Below are the code and all the weights of a small trained network. Each question names an input and a target symbol and asks about switching units off, where a switched-off unit gives its printed mean instead of its output.

import numpy as np


def w(rows, s, z=0):
    codes = np.array(rows[::2]) - 128.0
    scale = np.full(codes.shape[1], s)
    scale[-1] = z or s
    return codes * scale


def f(y):
    return y / 2 * (1 + np.tanh(0.7978845608 * (y + 0.044715 * y**3)))


def softmax(a):
    e = np.exp(a - a.max(-1, keepdims=True))
    return e / e.sum(-1, keepdims=True)


def log_softmax(a):
    a = a - a.max(-1, keepdims=True)
    return a - np.log(np.exp(a).sum(-1, keepdims=True))


def net(x, mask):
    ids = ['γηθλμξπστφ'.index(c) for c in x.split()]
    T = len(ids)
    res = E[ids] + P[:T]
    u = 0
    for l in range(2):
        q, k, v = (res @ M[l].T for M in (Q, K, V))
        z = softmax(np.where(np.tri(T) > 0, q @ k.T / 4**0.5, -1e9)) @ v
        res = res + np.where(mask[u], z, O[l][:, -1]) @ O[l][:, :-1]
        u += 1
        y = f(res @ A[l][:, :-1].T + A[l][:, -1])
        res = res + np.where(mask[u : u + 8], y, B[l][:, -1]) @ B[l][:, :-1]
        u += 8
    return log_softmax(res[-1] @ U[:, :-1].T + U[:, -1])


Q, K, V, O, A, B = {}, {}, {}, {}, {}, {}
E = w([
[86,106,167,119,100,106],'γ',
[128,88,114,221,82,112],'η',
[99,99,175,125,130,121],'θ',
[116,81,134,254,35,158],'λ',
[121,93,146,137,150,60],'μ',
[90,98,226,143,83,188],'ξ',
[159,143,130,219,75,204],'π',
[48,112,105,165,39,101],'σ',
[86,109,243,96,180,250],'τ',
[69,122,109,200,157,124],'φ',
],0.011)
P = w([
[209,148,25,29,128,185],'0',
[132,51,163,143,159,41],'1',
[176,179,182,124,112,18],'2',
[150,50,43,156,55,198],'3',
[108,58,164,177,147,87],'4',
[167,203,187,150,69,76],'5',
[156,25,87,92,59,163],'6',
[80,69,156,203,150,122],'7',
[137,227,183,145,88,98],'8',
[174,11,103,67,29,138],'9',
[42,79,153,209,183,151],'10',
[102,249,198,136,113,109],'11',
],0.015)
Q[0] = w([
[49,42,43,133,225,175],'L0H1',
[177,52,11,85,96,203],'L0H1',
[127,63,91,123,183,116],'L0H1',
[211,133,106,81,136,138],'L0H1',
],0.011)
K[0] = w([
[253,104,132,45,131,70],'L0H1',
[195,48,154,114,35,102],'L0H1',
[198,60,96,112,170,96],'L0H1',
[146,92,170,176,113,108],'L0H1',
],0.012)
V[0] = w([
[58,90,156,27,127,54],'L0H1',
[45,153,135,176,170,182],'L0H1',
[144,68,166,103,26,114],'L0H1',
[2,138,20,138,20,34],'L0H1',
],0.0071)
O[0] = w([
[81,103,116,92,164,60,90],'L0H1',
[85,151,133,205,93,168,65],'L0H1',
[87,41,170,78,2,65,253],'L0H1',
[44,178,57,71,46,136,84],'L0H1',
],0.0078,0.0032)
A[0] = w([
[107,196,102,148,154,143,126],'L0N1',
[105,221,184,187,150,103,169],'L0N2',
[72,136,150,130,115,55,208],'L0N3',
[150,100,173,125,139,126,152],'L0N4',
[45,90,163,195,96,123,113],'L0N5',
[111,118,112,208,110,71,136],'L0N6',
[143,167,128,134,152,101,126],'L0N7',
[149,166,4,95,120,123,2],'L0N8',
],0.012,0.0063)
B[0] = w([
[123,90,146,170,145,198,142],'L0N1',
[113,111,150,11,59,92,222],'L0N2',
[138,140,124,186,120,165,224],'L0N3',
[104,143,120,147,111,125,186],'L0N4',
[129,133,90,108,220,71,251],'L0N5',
[104,133,187,70,127,164,194],'L0N6',
[133,132,91,125,140,192,133],'L0N7',
[203,67,160,141,143,70,136],'L0N8',
],0.011,0.012)
Q[1] = w([
[139,158,166,189,236,193],'L1H1',
[120,104,114,152,222,167],'L1H1',
[116,68,161,200,92,118],'L1H1',
[166,126,116,109,1,185],'L1H1',
],0.0094)
K[1] = w([
[226,218,135,145,250,131],'L1H1',
[142,237,63,142,160,105],'L1H1',
[99,32,15,150,247,158],'L1H1',
[1,77,181,206,93,149],'L1H1',
],0.0082)
V[1] = w([
[70,65,123,109,96,121],'L1H1',
[151,75,161,254,50,177],'L1H1',
[166,152,96,170,92,53],'L1H1',
[140,157,161,84,86,152],'L1H1',
],0.011)
O[1] = w([
[176,130,137,175,181,129,254],'L1H1',
[192,132,103,134,114,11,130],'L1H1',
[117,196,65,168,79,143,142],'L1H1',
[123,49,70,163,67,138,168],'L1H1',
],0.012,0.0067)
A[1] = w([
[144,94,56,169,143,172,167],'L1N1',
[102,250,102,174,117,135,142],'L1N2',
[89,161,180,152,158,112,139],'L1N3',
[96,96,110,110,160,125,154],'L1N4',
[191,109,66,134,147,129,123],'L1N5',
[136,223,167,187,142,76,72],'L1N6',
[112,213,161,81,96,190,57],'L1N7',
[88,188,101,218,128,181,3],'L1N8',
],0.014,0.0073)
B[1] = w([
[229,147,214,105,134,180,227],'L1N1',
[78,177,224,247,24,161,185],'L1N2',
[64,145,158,81,162,148,252],'L1N3',
[207,112,112,186,88,91,252],'L1N4',
[43,77,152,114,176,187,255],'L1N5',
[98,212,2,97,242,157,232],'L1N6',
[139,41,77,170,47,25,208],'L1N7',
[236,100,57,23,61,121,170],'L1N8',
],0.0089,0.0064)
U = w([
[180,94,72,110,182,222,254],'γ',
[45,146,150,216,130,135,105],'η',
[4,110,142,142,178,216,88],'θ',
[77,98,16,145,165,145,107],'λ',
[22,74,50,89,84,158,107],'μ',
[157,91,139,255,177,117,168],'ξ',
[205,145,76,93,101,46,57],'π',
[152,185,134,143,133,154,156],'σ',
[105,156,249,84,107,111,20],'τ',
[84,152,98,45,179,149,115],'φ',
],0.0071,0.0054)

Each question gives the input, a string of symbols that net reads in full, and the target symbol t.
The units are the heads (4 rows each of Q, K, V and O) and the neurons (one row each of A and B). Each row of codes is followed by its name. A weight is (code - 128) times the scale printed after its matrix; where a second scale follows, it is the last column's (O, A, B and U).
mask holds one flag per unit, layer by layer, with each layer's heads first. A switched-off unit (its flag False) gives its mean, the last column of its rows in O or B, instead of its output. The means were averaged over made-up inputs and are rounded, as every weight is.
A unit's drop is (log p(t) with every unit on - log p(t) with that unit switched off) / (log p(t) with every unit on - log p(t) with every unit switched off).
The circuit of an input: a set's keep is (log p(t) with only the set's units on - log p(t) with every unit switched off) / (log p(t) with every unit on - log p(t) with every unit switched off). Starting from the 12 units with the biggest drops (on a tie, the unit counted first), units are removed one at a time, each time the one whose removal leaves the highest keep (on an exact tie, the one counted first), for as long as the keep stays at least 0.8.
circuit, biggest first: the units of the circuit, biggest drop first
top k neurons: the k neurons with the biggest drops, biggest first
k most important neurons of layer l: the k neurons of layer l with the biggest drops, biggest first
input ξ θ ξ φ θ γ μ μ μ η π ξ, target π: top 2 neurons : [L0N2 L0N3]
input μ ξ ξ μ ξ ξ, target φ: top 2 neurons : [L0N5 L1N6]
input φ φ θ φ ξ ξ θ σ θ, target η: top 2 neurons : [L1N2 L0N2]
input σ γ γ γ φ σ φ τ ξ, target μ: top 2 neurons : [L0N2 L1N7]
input θ π μ μ τ σ τ σ θ μ λ, target θ: 2 most important neurons of layer 0 : [L0N5 L0N6]
input θ γ γ ξ λ θ μ σ, target θ: circuit, biggest first : [L1H1 L0H1]
input η γ ξ π σ φ, target μ: circuit, biggest first : [L0N2 L1H1 L0H1]
input τ π φ ξ μ η τ σ, target τ: 3 most important neurons of layer 0 : [L0N6 L0N2 L0N5]
input φ ξ ξ λ μ μ λ η, target φ: 2 most important neurons of layer 0 : [L0N5 L0N1]
input μ θ γ σ ξ, target μ: top 3 neurons : [L1N8 L0N3 L1N7]
input σ π σ τ τ μ ξ θ λ σ τ, target σ: 3 most important neurons of layer 0 : [L0N8 L0N5 L0N2]
input μ μ π ξ θ, target μ: 2 most important neurons of layer 0 : [L0N3 L0N8]
input γ ξ π θ μ μ π μ, target γ: circuit, biggest first : [L0N3 L1H1 L1N8 L1N4]
input τ φ τ γ τ ξ μ ξ ξ σ θ σ, target η: circuit, biggest first : [L1N2 L0H1]
input γ θ σ γ θ μ θ ξ μ θ, target ξ: circuit, biggest first : [L1H1 L0N2 L0H1 L0N3]
input π μ η ξ γ ξ τ φ μ, target μ: circuit, biggest first : [L0N2 L1H1]
input τ τ τ μ φ λ ξ π ξ θ τ, target τ: circuit, biggest first : [L0H1 L0N2 L1H1 L0N5]
input σ π γ η θ γ φ θ, target σ: top 2 neurons : [L1N2 L0N8]
input π ξ θ θ θ, target π: 2 most important neurons of layer 0 : [L0N5 L0N2]
input φ λ τ π τ ξ μ λ μ μ ξ, target φ: top 2 neurons : [L0N5 L0N1]
input π τ ξ τ φ γ τ τ θ σ, target γ: circuit, biggest first : [L1H1]
input τ θ ξ τ η ξ η σ ξ, target η: circuit, biggest first : [L0H1 L1N2]
input ξ φ η σ θ ξ, target η: top 3 neurons : [L1N2 L0N2 L0N3]
input λ π σ ξ μ γ μ ξ μ, target φ: top 3 neurons : [L1N6 L0N2 L0N5]
input λ φ φ μ γ ξ γ μ ξ ξ η λ, target φ: top 2 neurons : [L0N2 L1N6]
input η τ η μ θ θ λ σ ξ θ φ, target η: top 3 neurons : [L1N2 L0N2 L0N5]
input ξ θ μ τ ξ μ θ π θ, target π: 2 most important neurons of layer 1 : [L1N7 L1N5]
input τ μ γ ξ ξ γ η φ, target τ: 2 most important neurons of layer 0 : [L0N2 L0N6]
